[128 = 0]

turo_tuveg: [ 83 106 155 122 152 124 120  71  97 118 125 117 169 137  85  94 111 108
 113 161 109 134 102 167 139]
zuze_dolen: [139 107 127  73 104  66  98 116 110 194 119 173 117 122 121 129 133 194
 136 134  90 152 233 108 122]
lizo_veget: [106 121 129 171 130 176  62 158 130 152 120  89 117  96  52 102  81 111
 118 116 103 154 138 146 172]
bati_mozi: [129 136 137 109 140 137 108 139 106 142 109 159 121 102 126  99 102 142
 139 119 101 165 141 113 108]
gafu_dape: [128 115  89 160 147 103 157 154  96  70  25 113 167 153 110 132 110 160
 127 169 109 120 181 135 110]
duveg_ren: [148 153  67 170 146 150 153 120 107 126 122 137 105 110 129 114 124 168
 105  88 167 140 104 108 104]
[ 98  69 118 131 200 114  55 149 115 117 113  65 175 139  37 146 136 181
 132  88 158 157 184  88 139] : gafu_dape
nit_gid: [ 86 113 138  87 118 130 196 105 124  26 122 122 160 101 176 112 105 128
 144 146  51  36 151 144 158]
nom_vozi: [108 103  96 147  96 124 129 113  89 105 105 127 113 111 132 142 169 128
 151 119 150 140 131 136 137]
gutas_baz: [ 66 154 197 119 118 197 107 161 145 123 126  55 143 166  46 131 115 169
 153 124  93 225  76 143 127]
[ 57 124  77 148 114 107 136  77  86 144 108 153 168  92 114 153 176 145
 180 109 135 136 129 128 198] : nom_vozi
[153 119  99 138 101 129 160 118 140 151 131  46 169 110 147 116 124 118
 113 126  93  99  76 108 106] : zuze_dolen
[111  91 163 118 130 139 131 117 142 138 123  95 125 152 160 105 124 117
 167 113 169 126 107 113 125] : nit_gid
lizo_veget: [ 96  88  97 140 150 132 205 100 152 110  74 139 131 135 229 109 158  99
 173  75 186 100 101 138 114]
[ 85  96 164 126 101  93 118 153 122 143 133 159 111 138 143 100  97  97
 155 174  97 220  65 105 111] : duveg_ren
kat_fafig: [ 88 187 103 120 157 103 146 146 112  89 166 132 116 127 116 100 152  96
 131 116  83 131 149  98 165]
[112 114 103 135  95 114 133 111 109 114 107 150 135  84 128 138 146 136
 140 122 129 136 128 162 155] : nom_vozi
gafu_dape: [121 163  84 119 135  74 149 149 144  70  59 103 167 173 125 124  96 170
 165 135 109 114 150 123  90]
galid_dib: [161 117 124 111 174 106 105 102 115 152 163 152 109 147 183 144 118 169
 100 216 126 143 152 142 110]
kat_fafig: [ 92  60  78 113 136 118 143 130 162 137 103 115 127 119 127 138 148 112
 118 129 150 111  91 114 152]
feg_talel: [121 119 131 121 125 150 175 124 156 165 116 144 121  92 130 161 133  89
  99 156 120 119 125  95 129]
[141 112 138  57 153 117 134 105  97 124 146  93 112 144 157 135 128 116
 151  83 100  80 119 146 140] : gutas_baz
[173 132 101 135  94 150 101 179 145 110 135 116 179 140 160  44 108  64
 122 169 146 162 171 155 166] : bati_mozi
gutas_baz: [ 96 113 133 104 172  98 101 164 161 144 113 126 147 126 112  74 146 123
 121 143 166 163 168 144 112]
[ 82 156 109 121 121 131 137 141 133 127 111 132  75  99 154 124  90 137
  94 150 141 113 133 104 121] : kat_fafig
[132 128  97 146 138 131  98 113  92  87 134 128 116  93 135 119 155 139
 124 126 112  65  98  95  79] : gutas_baz
[104 100 106 129  89 118 168  83  98 173 175 131 133  92 167 183 145  93
 105 141 131 125 131 107 136] : feg_talel
[145 129  91 132  72  96  97 113 172 151 160 132 123 174 120  80 135 146
 125 147 103 165 162 106 127] : zuze_dolen
turo_tuveg: [ 57 117 137 147 127 147 130 130 153 143 155 118 160 138 193 156  94 174
 134 111 106 132 152 110 135]
[141  90 187 127 150 158 195 144 144  90 151 135 129  92  96 136 167 118
  68  65 156 143  76 115  96] : zuze_dolen
bati_mozi: [185  76 149 157 131 189 149 118  92  99 120 123 147  96 232 102  61 144
 178  82 153 200 130 101 115]
[ 69 181 163  82 143 116 120 128  98 128 174 154 118 160 125 213 211 175
 114 174 102 120 103 134 106] : lizo_veget
[ 64 114 109 157 106 123 154 136 121 152 132 153 113  91 125 137 149 130
 125 126 115 115 152 150  83] : turo_tuveg
[151 108 196  71  99 122  94 139 142 141 166  85 165 138  83 180 126  71
 120 152 147 126 129 143 110] : duveg_ren
zuze_dolen: [108 168 130  97 144 164 158 114 128 137  96 164 122 114 109 145 127 126
 134 120 170 114 166 122 129]
feg_talel: [101 143  80 177 158 136  98 121 113  88 123 104 156 161 138 143  99 150
 163 171 107 117 123 152 159]
[ 28  72  57 137 124 102 136  62  55 126  87 153 224  47  65 123 244 201
 183 117 158 161 173 134 244] : nom_vozi
[112 132 194 151 138 118 164 142  64 102 129 155 102 108 164 142  63  95
  78  99 157 230 121 142 168] : gafu_dape
[135 109 152 125 127 146 163 189 149 135 113 116  80  97 128  87  93 143
 110 105 158 124 147 136 127] : feg_talel
[189  78 136 106 104 163 119  83 102 187  88 135 161 132  77 111 139 102
 139 100 119 119 159 165 100] : kat_fafig
nit_gid: [120 143 170 124 148 109  57 113 139 167 143 124  88 165 180  92  97 134
 136 126 154 120 108 140 117]
[123 123 162  98 128 127 150 122 136 162 134 109 101 128 110  85 153 172
 128  84 143 140 147 148 102] : feg_talel
[ 86 144 144 101 121 129 169 146 168  77 146 128  77 146  42 109 130  97
 135 131 148 132 111  99 118] : galid_dib
[140 132 120  99  91 107  61 123  97 154 118 121 133 108 129 155 110  65
 133 109  92  49 100 123 134] : gutas_baz
[169  77 185 102  97 150 155 167 149 168 128  97 162 172  79 158 133 106
 106 160 130 140 122 138 152] : duveg_ren
[ 96 111  94 162 177 148  72  91  27  74 157  65 124 180 101  42  75 185
 155 164  77 131 133 223 151] : feg_talel
[149  97 125 127 129 168  45 114 125 127 161 124 166 109  78 131 150 144
 106 136 135  86 127  96 149] : gafu_dape
[ 90 169 160 126 137 100 117 105 144 121 183 110 142 154 109 174 163 133
 168 107 113 185 156 118 156] : kat_fafig
[194 100 111 138 148  81 182  74 216  91  26 123 157 111 133 122 156  67
 163  72 203 110 122 176 138] : lizo_veget
[186 110 152 136 117 192 160 133 130  93 131  87 193  92 206 103  91 115
 134 105 198 178 111 126 160] : bati_mozi

sofu-foni: [133 152 122 164 123 129 114  87 115 127 151 131 103 100 159  81 177 131
  97 106 127 151  94 101 137]
fegu-terak: [152 101 120  91 107 133 117 122 100 131 125 170 119 137 128 111 124 119
 159 119 115 121 125 104 141]
[114 126  85 150 127 132 141 104 123 124 130 123 111 107 139  84 146 132
 115 116 145 151 132 136 132] : sofu-foni
detir-sak: [138 134 179 124 129 137 128 128  88 152 180 144 121 135 102 126  99 140
 117  78 115 115  91 143 176]
kefu-leger: [ 93  86 192 148 107 103 175 147 155 130 117 155  53  59 138  96 133 145
 161 157  98 139 111 178 110]
fol-ges: [ 96 127 144 148 139 133 147 180 170 116  67 155 165 147 142 138 146 161
  99 117 163 140 100 127 139]
fol-ges: [127  86 122 131  88 146 142  79  97 156 115 136 131 112 102 101 145 116
  96 134 138 102 155 106 159]
napas-tonu: [126 122 135  81 157 128 143 125 169 128 130 148  93 128 148 177 100 134
 135 153 114 106 150  90 124]
kefu-leger: [163 125 113 137 143 191 124  74 132 101 184 126 153 184  83 193 128 104
 123 146 131 117 135  69 175]
[166 172 111 130 117  93  66  41  18 117 219  67  58 108  86 137  74 127
 135 130  88 177 172 133 120] : fol-ges
sofu-foni: [133 158 132 143 128 129 134 121 110 125 152 151 127 146 127 104 169 127
 101  69 121 124 161 108 131]
puzog-kude: [183  86 138 136 182  75 189  55 168 141 151  76 102 153 160 155 128 130
 103 139 173  60 109 171  65]
fegu-terak: [141 119 120 111 164 148 105 142  83  89 152  90 139 141 118 108 120 115
 128 195 170 107 124 220 130]
nosur-zorog: [115 103 150 103 124 141 128 125 130 125 135 130 123 112 152 166 124 156
 170 135  99 116 142 117 155]
[ 86 190 174 114 160 141 122 197 146 189 189  61 166 139 127 119 133  93
 142 128 136 138  98 104  73] : puzog-kude
nuzen-leked: [206 126  90 131  79  78 128 128 181  65  88 124  93 142 120 143 119 215
 174 157 197  79  75 159 125]
pok-kot: [ 97 110 137 152 141 143 129 134 122 155  89 136 114 111 128 161 152  91
 132  71  80 124 158 179 185]
nosur-zorog: [159 194 104 153 108 124 107 106 114 106 113  97 134 149 117  80 143  80
 110 149 175 122 111 141  61]
puzog-kude: [173 134  95 120 136 136 114 139 134 118 135 156 143 167 153 108 129 150
 133  90 137  97 131 151 147]
[114 125 135 103 174 126 124 133 161 130 124 145  92 144 152 145 109 129
 144 152 121 132 134  84 131] : napas-tonu
[112 140  71 129 153 127 204 134 123 130 156 135 124 156 113 148 134 134
 109  90 164 163 142 119 141] : fegu-terak
[133 109 137  98 123 146 127 121 125 128 155 114  97 103 146  84 122 152
 143 128 114 118 110 116 145] : fol-ges
[160 167 131 134 130 145 120 130 133 128 185 135 149 167 114  95 175 118
 147  88 128  80 165 134 102] : sofu-foni
mam-figo: [119 118 109 139 168 123 131 136 162 136 131 132 137 103 113 145 175 103
 131  71 113 162 140 129 108]
[154  72  90 150  87 153 186 120 117 113 130  57 186 115  61  97 188 106
 117 107 135 130 122 234 173] : napas-tonu
[162 172 125 136 106 117 116  91 123 110 103 108 137 160 133  85 121 100
 121 144 155 134 119 121 109] : nosur-zorog
[146 135 103 123 104  95 210 127  99 113 123  42 147 126 113 159 115 120
  79 145 139 151 125 152 130] : fegu-terak
[106 132 109 126 142 151 169 148 150 150  88 147 150  83 135  99 140 109
 119 174 100 161 148  80 107] : detir-sak
[182 105 112 134 109  78 153 121 104 163 102 146 122 150 143 144 134 150
 139 104 138  98 122 139 133] : puzog-kude
[129 127 130  98 117 111 128  85 141 120 179  84 159 158 164 126 189 107
  99 153 161 165 116 100 150] : kefu-leger
[118 154 120 134 108 147 130 110  89 143 134  90 127 129  97  85 116 136
  98  84 117 115 148 125 132] : sofu-foni
nuzen-leked: [ 85 120 116 130 142 109 108 137 141 133 115 151 124 135 131 125 136  95
 116 151 149 125 110 140 144]
[155 172 115 141 120 124 128 112 115 115 118 108 129 150 138 109 123  97
 123 144 156 117 112 131 103] : nosur-zorog
detir-sak: [156 150 125 140 130 127 121 134  80 177 108 178 115 102 110 138 112 125
 108  68  60 146 159 172 147]
[124 111 117 101 137 144 128 163 104 110 121 144 118 174 102 115 143 117
 145  96 103  94 177 144 118] : sofu-foni
mam-figo: [152 183 179 101  76 157 120 114  46 106 115 103  80 117 165  79  66 169
 163 217 158  95 128 101 160]
[132 115 121 120 147 132 118 128 156 127 125 143 122 118 124 126 141 126
 130 120 126 144 127 146 120] : mam-figo
[190  57 111  70 152 134 154 122 229  99 188 161  88 136 139 197 149 135
 129 167 108 132 158 126 122] : napas-tonu
[112 126 108  98 102 137 104 155 143 132 143 139 142 142 117 116  94 145
 128 133 152 120 128  67  97] : pok-kot
[123 144  91 115 186  92 124 136  85 156 152  43 186 158 134 134 171 120
  72 133 141 138 158 170 104] : fegu-terak
[ 95 145 140 128 133 134 139 195 146 123 117 132 137 139 151 122 151 110
  95 120 170 118 115 147 110] : fol-ges
[126 172 190  88 111 131 104 134 134 162  90 125 119 139  97 115 150 192
  85 101 111 160 149 153 181] : fol-ges
[109 150 159 148 177 166 118 156 132 114 156 125 160 113 173 145 119 176
 162 143 181 101 145 148 144] : fegu-terak
[ 83 104 145 125 163 147 145 158 122 134 137 167 115 117 114 170 124 167
 149 111  96 141 143 121 185] : nosur-zorog
[130 110 150 103 109 123 149 146 160 133  88 118 146 112 164  97 161 127
 165 129 127 132 107 144 135] : fol-ges
[147 129 134 109 136 104 143 157 131 109 105 137 139 136 115 165 136 133
  97  92 110 156 144 164 120] : fol-ges
[171 127 114 130 145 135 127  78 121 123 155 113 121 156 111 164 100 114
 144 133  81 118 153 127 107] : fol-ges

rim-rade: [143  80 130  73 154 102 131 137 130 102 189 126 105 113 104  83 131 130
 113 129 204  93 181 122 172]
sapa-lapod: [150 140 180 110 144 105 149 131 152 157 133 110 107 159 137 112 122  89
 112 115 133 135 152 134 119]
dosi-defe: [148 144  92 142 151 147 145 104  70 134 127 109 154 129 159 116 157 177
 109  97 156 125 136 126 117]
sapa-lapod: [140 119 136 139 149  72 140 129 147 116 103 139 125 148 125 122 130 134
 150 142 113  96 117 122 160]
sifa-diniv: [145 134  79 149 101  92 188  88 126 104  64 126 105 178 158 103 150  91
 123  48 115 158 212  93 153]
nug-sikas: [182 120 164 119 160 157 141  97 143 151  92  87 140 120 139 120 179 107
  85  75 106  96 120 186  94]
[132 153 139  83  94 154 126 154 108 124 155 165 147 110 159 164 107 101
 147 146 165 122 109  86 165] : sifa-diniv
sepeb-bori: [116 100 132 180 108 128  78 141  88 104 137 147  96 130 153 135 103 142
 125 117 168 112 148 110 111]
rim-rade: [152 203  89 145  80 128 126 108 158 120 154  92 107 115 183 107 105 143
 138 146  94 106 151 119 110]
[126 102 135 148 115  57 125 128 162 158  70 170 128 146 164 111 129  95
 140 166 136 107 118 175 160] : dosi-defe
[158 123 157  86 147 127 164 104 168 139 101 133 140 111 129 114 186 107
  76 132 151 123 135 157 114] : nug-sikas
[182 103 134 134  90  70 162 103 175 147  42 138 108 117 108 129 125  92
 130 136 136  90 150 100 126] : sapa-lapod
[124 139 129 126 122 153 118 138  98 117 102 132 129 135 133 162 124 159
 125 109  96 129  90 137 155] : sapa-lapod
sifa-diniv: [116 148 146 127 142 140  94  92 109 105 120 104  60 146 112 112 156 176
 137 104 111 176 146 214  70]
[136 136 101 110  89 115 130 123 117 170 178  97 144 124 135  69 101 164
 109 159 124 118 132 116 136] : rim-rade
[ 95  87 131 149 100 126 120 108  95 111 137 139 128 124 144 155  98 115
 116 119 154  95 136 129  88] : sepeb-bori
nug-sikas: [ 54  62 111 122  71 107 113 182 101 192 127 171 137 178 109 146 135  79
 153 100 166 123 137  72 199]
[142 109 137 126  96 135 105 118 105 144 125 167 129 117 154 148 136 108
 109  83 123 123 108 130 104] : sepeb-bori
[144 108 101  90 140 145 155 116 164 151 146 163 143 125 107 156 150 143
 118 109 117 118 120 135 104] : sepeb-bori
[123 133 111 144 140 115 113 144 100  92 128 128 112 134 119 114 101 164
 119 177 111 136 106 114 132] : nug-sikas
[192 137 173 118 107 129 147 170 119 197 193  87 186  82  95 131  90 143
  75 188 150 132  76 128 130] : sifa-diniv
pevuf-kave: [147  79 112 153 106 100 138 117 141 112 194 120 156  93 208 144 144 140
 212 147 157  75 120  97  93]

kiz_lozi: [103 107 166 142 150 113 130 157 131 150 114 128 141  72  74 149 104  93
 164 101  85  87 124 144 149]
kuz_tuti: [152 139 138 117 126 109 131 168 133 134 111 113 102 140 134 102 102 101
 155 181 100 117 160 114 126]
[124 103  75 152 160 141 108 140 108 136 139  53 129  58 134 180 126 134
 137 153 182 120 173 114 146] : kuz_tuti
miv_vike: [103 113 147 123 128 132 133 157 124 111 120  80 150 128  95 134 180 110
  95 133 139 139 125 123 115]
meseg_tivi: [ 77  88 124 117 140  96 156 169 133 146 161  73 126 106 129 157  85 144
  94 177 125 156 115 152 160]
[170 135 144 130 138 141 145 137 130 114  97 126 130 167  86 139 157 133
 122 151 116 108 111 151 145] : kuz_tuti
kiz_lozi: [159 102 101 116 155 123 128 120 110 122 141 117 161 148 122 114 130 131
  98 135 158 127 120  70 130]
meseg_tivi: [120 126 196 161 130 138 110 106  40  80 116  89 154  73  95 151 138 188
 104 146 152 188 124 132 139]
miv_vike: [132 137 122 124 149 155 107 114 177 140 156 158  93 118 138 136 101 125
 143 119 115 131 168  86 134]
[ 87 113 121 100 154 136 125 131 145  98  98 103 110 117 176 134  62 150
  79  76  91 118 162 144  88] : meseg_tivi
nivos_dise: [171 119 111 120  67 176 160 135 117 139 124 135 152  78 133 127 113  99
 158 100 138 149 127 154 126]
dagal_rerit: [131  54  73 130 204  80 135 124 162 166 120  96 130 203 110 153 145 163
 162 142  80 142 134  72 141]
[133 121  99 113  81 115 168 110 166 126 128 162 106  98 111  97 138 130
 123 147 128 125  98 171 166] : kuz_tuti
[ 49 207 148 159  79 208 105 143 133 101 122 157 151  77 140 125 126 141
 113 149 142 137 229 178  87] : kiz_lozi
tubi_girob: [ 84 140 137 124 188 124 201  37 224 164 174 163  66 222 188 217 183  54
 135 127 160 207  90 197  71]
dul_duse: [113  59 122 134 140 113 100 146 127 134 142 173 154 124 128 152  98  85
 103 121  87 171 166  96 162]
[154 128 139 134 112 140 144 186 128 157 130 116 123 152 109 146 146 162
 127 156 104 113  73 126 123] : miv_vike
[115 127 155 129 170 133 100 136 115  98 105 114 206 108 180  68 100 147
  86 132 114 138 130 129 135] : miv_vike
fusa_zedaf: [116 113  89 164 167 119 147 209 151 180 114 140 134 133 174 178  69 120
 121 146 127  90  97 121 106]
[150 126 115 133 167  72 104 113 107 140 128 145 125 158  62 127  99  97
 113  97 168 144 158 137 145] : miv_vike
[113 137 135 129 104  80 106 121  95 136  89 179 107 131 120  96 137 154
 175 122 144 112 116 113 152] : nivos_dise
[140 124 129 160 154 146 175 131 103 171 168  57 127  91  70 132 131 158
 120 147 172 203 119 188 113] : dul_duse
[208  73  99 144  95 123 183 207  53  92 128  75 131 181 129  79  87 144
 150 205 155  97 118 152  97] : miv_vike
[145  85 137 144 155 189 126 177 126 113 143  59 200 179 179 145 119 203
 109 187 108 136  97 144 136] : miv_vike
[ 95  94 122 139 161  99 109 124 108 143  97 114 104  94 140 134  99 128
 113 125 145 107 126 137 118] : kiz_lozi
[156 150 141  94 159  96  85  84  57 116 183 158 114 148 171 101  74 148
 132  79 136 107 135 109  17] : kuz_tuti
[120 176  95  93 118 166 122 131 122 133 109 114 140 168 144 102 141 100
  93 110 114 147 142 143 108] : dagal_rerit
nivos_dise: [142  87  53 127 146 178 119 118 144 120 130 160 101 169  92 128 192  89
  60 115 123 151 105 125 117]
dagal_rerit: [ 90 150 121 150 142 144 112 136 126 128 104 143  75  88 148 152  84 142
 175 193 136 118 126 145 135]
[138  66 169  91 151 137 146 102 107 117 190 121 152 127 131 144 118 126
 124 152 118 156 139 153 143] : dul_duse
[136 168 127 124 160 124  99  98 163 157 137 130  75 158 100  58  58 151
 142 114 110 128 133 143  80] : kuz_tuti
[135 135 107 125 114 150 150  93  96 124 188 148 121 163 120 118 125 128
 159 174 141 118 155 135 108] : kiz_lozi
[ 91 197 152 174 117 156 134 166 158 159  90 183 134 159 160 149 134 160
 144 143  38  79 183 132 143] : kiz_lozi
[ 96 140  72 143  84 147 106 121 138  86  89 113 140  36 162  86 129 126
 155 179 182 187 114  80 165] : tubi_girob
[128 115 104 121 109 153 147 139 148 139 108 103 128 138 141 156  75 171
 129 137 128 155  90 152 117] : nivos_dise
[119  97  97 135 149 117 135 102  74 133 121 136 124 163 105 146 169 124
  84 132 146 154 107 126 125] : nivos_dise
[158 155 142  92  95 136 117 153  47  90 111 121 144 169 179 111 178  98
 157 117 125 118 182 150 170] : dul_duse
[120 149 177 118 126  98 133 171  85 116 135 157  84 150 113 100 145 104
 133 150 130 109 107 176  75] : meseg_tivi
[ 96  97  80 157 111 111  65 164 143 132 156 159 156 125 197 159 117 146
  83 118 116 121 194  63  41] : dul_duse
[156 127 194  55  28 142 101  30  65 101 163 111 100 140  23  48 227  84
  97 111 158 140 175 174 124] : fusa_zedaf
[122 142 140 141 107 119 117 123  82 115 143 138 167  77 163 136 186 123
 126 133 124 160 151 110 151] : meseg_tivi
dul_duse: [159 159 118 176  94 113 170  99  69 149 102 103 136 103 113 133 152 152
 109 122 169 120 135 133 138]
[160 109 143 107 107 107 155 166  85  55 127 110  94 136 121 109  95 148
 183 147 129  93 127 150 132] : miv_vike
[ 89 151 180 140 123 178  98 160 150  82 115 156 184  73 137 118 154 120
 100 146 154 128 212 183 124] : kiz_lozi
[171 132 141 128 169 116 131 128 155 148 153 169 142 104 138 156 145 128
 152 137 126 125 132 147 133] : fusa_zedaf
kuz_tuti: [119 133  99 122 107 129 146  90 131 119 125 113 126  80 144 153 172 110
 149 104 128 132 102 108 142]
[138 117  82  77 125 100 157 130 100 126 143 142 147 157 167  79 151 131
 170 136 131 108 126 145 116] : meseg_tivi
